Below are the code and all the weights of a small trained network. Each question names an input and a class and asks about switching units off, where a switched-off unit gives its printed mean instead of its output.

import numpy as np


def w(rows, s, z=0):
    codes = np.array(rows[::2]) - 128.0
    scale = np.full(codes.shape[1], s)
    scale[-1] = z or s
    return codes * scale


def norm(h):
    return h / np.sqrt((h * h).mean(-1, keepdims=True) + 1e-5)


def f(y):
    return y / 2 * (1 + np.tanh(0.7978845608 * (y + 0.044715 * y**3)))


def log_softmax(a):
    a = a - a.max(-1, keepdims=True)
    return a - np.log(np.exp(a).sum(-1, keepdims=True))


def net(x, mask):
    res = np.array(x, float).reshape(1, 5) / 4 @ E
    u = 0
    for l in range(4):
        y = f(norm(res) @ A[l][:, :-1].T + A[l][:, -1])
        res = res + np.where(mask[u : u + 6], y, B[l][:, -1]) @ B[l][:, :-1]
        u += 6
    return log_softmax(norm(res)[-1] @ U[:, :-1].T + U[:, -1])


A, B = {}, {}
E = w([
[179,140,254,123,106,112,178,105,100],'x0',
[125,201,116,135,73,163,99,66,99],'x1',
[28,132,117,74,120,133,200,128,69],'x2',
[196,235,129,180,80,82,128,140,166],'x3',
[142,88,90,156,33,36,210,19,97],'x4',
],0.0092)
A[0] = w([
[147,161,121,138,134,116,128,151,135,4],'0.n0',
[113,227,91,150,37,116,130,66,106,79],'0.n1',
[166,208,90,158,96,94,151,109,127,108],'0.n2',
[106,107,74,123,183,171,2,152,146,40],'0.n3',
[25,99,78,93,127,140,194,119,95,94],'0.n4',
[90,135,181,101,195,182,88,184,116,19],'0.n5',
],0.02,0.0038)
B[0] = w([
[74,132,106,121,133,90,146,165,110,142],'0.n0',
[154,95,110,11,69,207,109,98,183,239],'0.n1',
[149,76,124,69,85,137,123,178,207,208],'0.n2',
[204,132,33,180,149,147,90,154,82,249],'0.n3',
[2,112,64,156,129,74,176,104,120,251],'0.n4',
[143,190,225,86,195,166,155,89,150,242],'0.n5',
],0.018,0.015)
A[1] = w([
[102,98,154,150,178,186,52,175,141,189],'1.n0',
[137,210,144,107,10,122,124,120,101,43],'1.n1',
[195,45,188,175,78,86,135,27,71,149],'1.n2',
[5,99,129,146,91,84,134,97,81,6],'1.n3',
[101,145,127,184,70,61,100,221,149,104],'1.n4',
[178,121,52,206,149,183,40,170,79,11],'1.n5',
],0.018,0.0015)
B[1] = w([
[123,200,115,101,98,126,98,83,104,178],'1.n0',
[135,142,97,106,88,115,143,100,160,156],'1.n1',
[192,140,131,252,66,191,189,141,73,148],'1.n2',
[47,115,84,185,109,74,149,84,125,252],'1.n3',
[111,135,140,147,104,65,92,192,150,144],'1.n4',
[159,184,41,109,235,161,138,183,119,249],'1.n5',
],0.019,0.012)
A[2] = w([
[126,81,136,125,146,109,178,127,97,123],'2.n0',
[128,101,165,141,161,50,111,180,133,191],'2.n1',
[121,113,135,144,161,121,117,120,128,6],'2.n2',
[101,172,254,139,155,145,153,130,97,142],'2.n3',
[68,86,138,141,142,89,144,137,118,62],'2.n4',
[138,178,183,125,168,141,148,103,154,44],'2.n5',
],0.023,0.0013)
B[2] = w([
[92,161,90,105,115,210,116,44,124,171],'2.n0',
[96,141,181,188,186,94,198,210,182,139],'2.n1',
[165,96,98,89,74,131,127,134,99,138],'2.n2',
[120,141,233,75,53,6,63,63,66,250],'2.n3',
[104,115,83,189,130,98,126,53,127,254],'2.n4',
[113,127,134,76,100,31,97,125,71,254],'2.n5',
],0.013,0.0079)
A[3] = w([
[179,124,185,233,145,158,122,117,73,169],'3.n0',
[111,25,205,131,155,240,38,118,109,22],'3.n1',
[126,96,237,165,163,211,177,140,21,16],'3.n2',
[147,1,140,66,69,138,78,147,135,19],'3.n3',
[99,83,164,143,211,175,105,119,89,37],'3.n4',
[77,106,179,168,117,195,46,135,122,3],'3.n5',
],0.015,0.002)
B[3] = w([
[107,139,193,176,148,140,125,148,83,155],'3.n0',
[174,110,96,95,119,99,155,89,116,133],'3.n1',
[146,89,180,150,198,109,137,91,99,143],'3.n2',
[149,74,231,183,142,197,103,154,176,255],'3.n3',
[139,148,78,84,9,108,80,179,123,141],'3.n4',
[160,138,102,85,110,166,140,130,129,113],'3.n5',
],0.012,0.0086)
U = w([
[163,95,170,238,101,146,196,143,62,64],'0',
[1,70,39,166,121,94,195,49,87,155],'1',
[168,41,137,47,40,187,132,138,210,193],'2',
[122,87,174,165,133,65,158,241,182,4],'3',
[175,173,38,113,235,169,113,177,85,193],'4',
[120,158,216,60,138,55,99,94,50,139],'5',
],0.013,0.0033)

Each question gives the input, the list of numbers given to net, and the class t.
The units are the neurons (one row each of A and B). Each row of codes is followed by its name. A weight is (code - 128) times the scale printed after its matrix; where a second scale follows, it is the last column's (A, B and U).
mask holds one flag per neuron, layer by layer. A switched-off neuron (its flag False) gives its mean, the last column of its row in B, instead of its output. The means were averaged over made-up inputs and are rounded, as every weight is.
A unit's drop is (log p(t) with every unit on - log p(t) with that unit switched off) / (log p(t) with every unit on - log p(t) with every unit switched off).
The circuit of an input: a set's keep is (log p(t) with only the set's units on - log p(t) with every unit switched off) / (log p(t) with every unit on - log p(t) with every unit switched off). Starting from the 12 units with the biggest drops (on a tie, the unit counted first), units are removed one at a time, each time the one whose removal leaves the highest keep (on an exact tie, the one counted first), for as long as the keep stays at least 0.8.
units of the circuit, in order: the units of the circuit, biggest drop first
k most important neurons: the k neurons with the biggest drops, biggest first
k most important neurons of layer l: the k neurons of layer l with the biggest drops, biggest first
drop when u is switched off: that unit's drop, to one decimal
input [7,-6,8,-5,-8], class 5: units of the circuit, in order : (0.n5)
input [4,-4,4,5,0], class 2: 2 most important neurons : (0.n4, 0.n3)
input [6,-6,2,4,1], class 3: units of the circuit, in order : (0.n5, 0.n1, 1.n4)
input [-6,8,-6,2,1], class 2: 2 most important neurons : (0.n1, 0.n2)
input [8,8,-3,-4,-1], class 2: units of the circuit, in order : (0.n4, 0.n5)
input [-3,2,4,-6,-5], class 4: 3 most important neurons : (0.n3, 0.n5, 1.n3)
input [-1,4,-6,-7,4], class 4: 3 most important neurons : (0.n4, 1.n5, 0.n5)
input [7,0,-6,-6,3], class 0: 4 most important neurons : (1.n2, 0.n4, 0.n3, 0.n5)
input [1,-3,-3,6,-3], class 3: 3 most important neurons : (0.n1, 0.n3, 0.n5)
input [5,-5,-5,-5,8], class 0: 2 most important neurons : (1.n2, 0.n4)
input [0,-7,-7,6,1], class 3: 2 most important neurons : (0.n1, 0.n3)
input [-6,1,-1,-3,2], class 4: 2 most important neurons : (0.n3, 1.n5)
input [-5,-8,-5,6,2], class 3: 2 most important neurons of layer 0 : (0.n1, 0.n3)
input [1,-2,4,-3,-4], class 5: units of the circuit, in order : (0.n5)
input [2,-5,-8,8,2], class 3: 2 most important neurons of layer 0 : (0.n1, 0.n5)
input [8,-4,-4,1,2], class 0: 2 most important neurons of layer 0 : (0.n5, 0.n4)
input [5,-2,-6,-2,7], class 0: 2 most important neurons : (1.n2, 0.n4)
input [6,4,-1,-3,-8], class 5: drop when 0.n5 is switched off : 1.9
input [8,0,8,-4,-7], class 5: drop when 0.n5 is switched off : 2.0
input [-6,-8,0,-2,-1], class 4: units of the circuit, in order : (0.n3)
input [-7,-1,4,3,-3], class 4: drop when 0.n4 is switched off : 0.0
